Here is a tiny trained network, its code and every weight. The questions are about switching its units off for an input and a target symbol, where a switched-off unit gives its printed mean instead of its output.

import numpy as np


def w(rows, s, z=0):
    codes = np.array(rows[::2]) - 128.0
    scale = np.full(codes.shape[1], s)
    scale[-1] = z or s
    return codes * scale


def f(y):
    return y / 2 * (1 + np.tanh(0.7978845608 * (y + 0.044715 * y**3)))


def softmax(a):
    e = np.exp(a - a.max(-1, keepdims=True))
    return e / e.sum(-1, keepdims=True)


def log_softmax(a):
    a = a - a.max(-1, keepdims=True)
    return a - np.log(np.exp(a).sum(-1, keepdims=True))


def net(x, mask):
    ids = ['αβγδεηθλμξπστφψω'.index(c) for c in x.split()]
    T = len(ids)
    res = E[ids] + P[:T]
    u = 0
    for l in range(2):
        r = res
        for j in range(3):
            rows = slice(2 * j, 2 * j + 2)
            q, k, v = (r @ M[l][rows].T for M in (Q, K, V))
            z = softmax(np.where(np.tri(T) > 0, q @ k.T / 2**0.5, -1e9)) @ v
            o = O[l][rows]
            res = res + np.where(mask[u + j], z, o[:, -1]) @ o[:, :-1]
        u += 3
        y = f(res @ A[l][:, :-1].T + A[l][:, -1])
        res = res + np.where(mask[u : u + 12], y, B[l][:, -1]) @ B[l][:, :-1]
        u += 12
    return log_softmax(res[-1] @ U[:, :-1].T + U[:, -1])


Q, K, V, O, A, B = {}, {}, {}, {}, {}, {}
E = w([
[159,148,133,74],'α',
[104,158,180,135],'β',
[154,163,134,157],'γ',
[168,159,77,120],'δ',
[71,162,77,123],'ε',
[143,154,82,80],'η',
[46,153,145,111],'θ',
[98,158,151,132],'λ',
[138,162,156,175],'μ',
[71,157,169,170],'ξ',
[215,168,94,164],'π',
[142,169,74,187],'σ',
[132,177,143,250],'τ',
[106,145,88,21],'φ',
[199,156,33,89],'ψ',
[186,177,142,206],'ω',
],0.014)
P = w([
[67,231,64,125],'0',
[120,86,135,125],'1',
[148,219,163,145],'2',
[126,78,129,134],'3',
[195,211,156,117],'4',
[124,77,128,138],'5',
[251,207,137,91],'6',
[119,77,127,143],'7',
],0.018)
Q[0] = w([
[123,55,111,140],'L0H0',
[191,172,194,89],'L0H0',
[112,191,156,151],'L0H1',
[145,177,115,95],'L0H1',
[97,245,59,133],'L0H2',
[112,75,182,162],'L0H2',
],0.011)
K[0] = w([
[192,36,166,102],'L0H0',
[124,219,145,86],'L0H0',
[167,157,141,116],'L0H1',
[195,235,103,81],'L0H1',
[5,238,8,148],'L0H2',
[134,54,236,182],'L0H2',
],0.011)
V[0] = w([
[65,64,79,141],'L0H0',
[124,179,81,113],'L0H0',
[22,144,66,176],'L0H1',
[170,58,157,115],'L0H1',
[136,122,250,210],'L0H2',
[62,194,121,155],'L0H2',
],0.011)
O[0] = w([
[12,39,129,230,92],'L0H0',
[184,155,146,159,247],'L0H0',
[187,105,145,54,129],'L0H1',
[70,112,156,138,31],'L0H1',
[75,223,217,157,3],'L0H2',
[16,110,1,207,254],'L0H2',
],0.0075,0.0094)
A[0] = w([
[77,55,85,47,1],'L0N0',
[28,74,224,105,100],'L0N1',
[73,107,205,62,141],'L0N2',
[104,112,94,165,112],'L0N3',
[109,19,168,15,122],'L0N4',
[113,232,99,134,43],'L0N5',
[39,142,39,150,38],'L0N6',
[156,244,123,117,94],'L0N7',
[86,70,130,116,136],'L0N8',
[156,118,58,175,163],'L0N9',
[143,77,247,97,118],'L0N10',
[221,126,117,106,93],'L0N11',
],0.011,0.009)
B[0] = w([
[161,128,199,162,138],'L0N0',
[125,14,98,88,132],'L0N1',
[71,83,64,105,133],'L0N2',
[94,82,152,85,156],'L0N3',
[76,246,57,131,147],'L0N4',
[24,209,181,82,162],'L0N5',
[147,99,202,114,177],'L0N6',
[89,232,151,88,172],'L0N7',
[163,216,181,112,130],'L0N8',
[79,61,142,103,254],'L0N9',
[2,165,184,102,139],'L0N10',
[192,159,95,182,192],'L0N11',
],0.0083,0.02)
Q[1] = w([
[160,121,135,187],'L1H0',
[122,128,236,67],'L1H0',
[211,34,192,155],'L1H1',
[255,92,215,97],'L1H1',
[235,42,208,39],'L1H2',
[171,164,46,179],'L1H2',
],0.0072)
K[1] = w([
[164,114,170,144],'L1H0',
[163,104,188,47],'L1H0',
[181,167,220,168],'L1H1',
[173,132,254,241],'L1H1',
[175,111,227,216],'L1H2',
[188,207,88,119],'L1H2',
],0.0083)
V[1] = w([
[123,119,125,67],'L1H0',
[145,147,176,162],'L1H0',
[160,120,148,116],'L1H1',
[132,145,152,180],'L1H1',
[105,130,151,245],'L1H2',
[143,120,144,143],'L1H2',
],0.011)
O[1] = w([
[86,125,146,205,170],'L1H0',
[131,91,87,126,55],'L1H0',
[116,155,143,124,101],'L1H1',
[156,140,194,174,54],'L1H1',
[123,110,135,2,4],'L1H2',
[130,94,140,126,86],'L1H2',
],0.007,0.014)
A[1] = w([
[144,106,25,135,2],'L1N0',
[138,231,147,157,136],'L1N1',
[49,45,124,169,169],'L1N2',
[42,134,254,86,38],'L1N3',
[186,134,19,172,154],'L1N4',
[141,246,189,118,57],'L1N5',
[75,106,90,47,117],'L1N6',
[161,3,141,145,140],'L1N7',
[86,130,221,112,235],'L1N8',
[19,127,130,133,189],'L1N9',
[88,126,125,195,174],'L1N10',
[99,200,96,58,54],'L1N11',
],0.0095,0.0096)
B[1] = w([
[177,152,220,129,160],'L1N0',
[144,141,167,151,211],'L1N1',
[74,104,92,155,193],'L1N2',
[184,53,119,39,155],'L1N3',
[126,113,104,78,248],'L1N4',
[131,7,96,153,170],'L1N5',
[106,134,122,174,146],'L1N6',
[149,136,203,165,170],'L1N7',
[111,155,164,100,165],'L1N8',
[156,172,148,130,210],'L1N9',
[130,130,128,80,201],'L1N10',
[156,98,144,189,162],'L1N11',
],0.013,0.018)
U = w([
[125,255,99,77,143],'α',
[94,177,211,98,163],'β',
[81,209,164,218,117],'γ',
[80,85,7,14,100],'δ',
[65,89,139,197,107],'ε',
[99,32,78,85,222],'η',
[36,76,121,93,157],'θ',
[43,182,136,104,157],'λ',
[129,161,223,135,173],'μ',
[64,141,139,19,130],'ξ',
[135,118,60,241,177],'π',
[28,130,37,158,76],'σ',
[106,72,200,61,90],'τ',
[133,10,143,155,59],'φ',
[192,115,160,104,146],'ψ',
[155,128,217,210,2],'ω',
],0.0096,0.0079)

Each question gives the input, a string of symbols that net reads in full, and the target symbol t.
The units are the heads (2 rows each of Q, K, V and O) and the neurons (one row each of A and B). Each row of codes is followed by its name. A weight is (code - 128) times the scale printed after its matrix; where a second scale follows, it is the last column's (O, A, B and U).
mask holds one flag per unit, layer by layer, with each layer's heads first. A switched-off unit (its flag False) gives its mean, the last column of its rows in O or B, instead of its output. The means were averaged over made-up inputs and are rounded, as every weight is.
A unit's drop is (log p(t) with every unit on - log p(t) with that unit switched off) / (log p(t) with every unit on - log p(t) with every unit switched off).
most important unit: the unit with the biggest drop
top k neurons: the k neurons with the biggest drops, biggest first
k most important neurons of layer l: the k neurons of layer l with the biggest drops, biggest first
input π δ γ δ σ μ φ, target π: most important unit	L0H0
input τ π φ α γ, target τ: 3 most important neurons of layer 0	(L0N5 L0N6 L0N7)
input γ τ α τ μ, target γ: top 3 neurons	(L0N5 L0N7 L1N4)
input π π τ ψ, target φ: 3 most important neurons of layer 0	(L0N7 L0N5 L0N9)
input τ α α ξ, target θ: 2 most important neurons of layer 1	(L1N2 L1N1)
input σ γ τ α δ, target σ: top 2 neurons	(L0N9 L1N2)
input φ φ φ α δ, target φ: 2 most important neurons of layer 1	(L1N7 L1N0)
input ω δ φ, target ω: 2 most important neurons of layer 0	(L0N5 L0N7)
input δ β θ α π, target δ: top 2 neurons	(L0N9 L1N4)
input α α φ α μ τ, target γ: top 2 neurons	(L0N9 L0N6)
input ξ ω φ π π σ φ α, target π: top 4 neurons	(L0N9 L0N4 L1N5 L0N6)
input β δ τ, target β: 2 most important neurons of layer 1	(L1N9 L1N3)
input π δ τ γ φ γ δ, target π: top 2 neurons	(L0N7 L1N5)
input μ ω α γ, target μ: most important unit	L0H2
input τ ε π, target τ: top 3 neurons	(L1N3 L0N5 L1N5)
input τ α φ ω η, target τ: 2 most important neurons of layer 0	(L0N5 L0N6)
input γ τ μ τ η σ, target ε: 3 most important neurons of layer 1	(L1N4 L1N2 L1N7)
input π γ σ π λ β, target ξ: top 2 neurons	(L0N11 L0N10)
input β α φ τ, target γ: 3 most important neurons of layer 0	(L0N6 L0N11 L0N9)
input ξ π δ σ φ, target ξ: top 2 neurons	(L0N6 L1N3)
input α α α π δ, target α: 2 most important neurons of layer 0	(L0N7 L0N9)
input τ α δ λ σ α α, target τ: 4 most important neurons of layer 0	(L0N5 L0N6 L0N7 L0N11)
input α π μ, target α: most important unit	L0H2
input δ δ δ δ φ α φ, target δ: 2 most important neurons of layer 0	(L0N9 L0N4)
input α μ γ ξ π θ ξ φ, target α: top 2 neurons	(L0N9 L0N4)
input φ δ γ π π α α, target φ: top 2 neurons	(L1N7 L0N9)
input π γ π, target π: top 3 neurons	(L0N7 L1N5 L0N5)
input π τ ε, target π: 2 most important neurons of layer 1	(L1N5 L1N11)
input ψ δ π ω, target ω: 2 most important neurons of layer 1	(L1N5 L1N1)
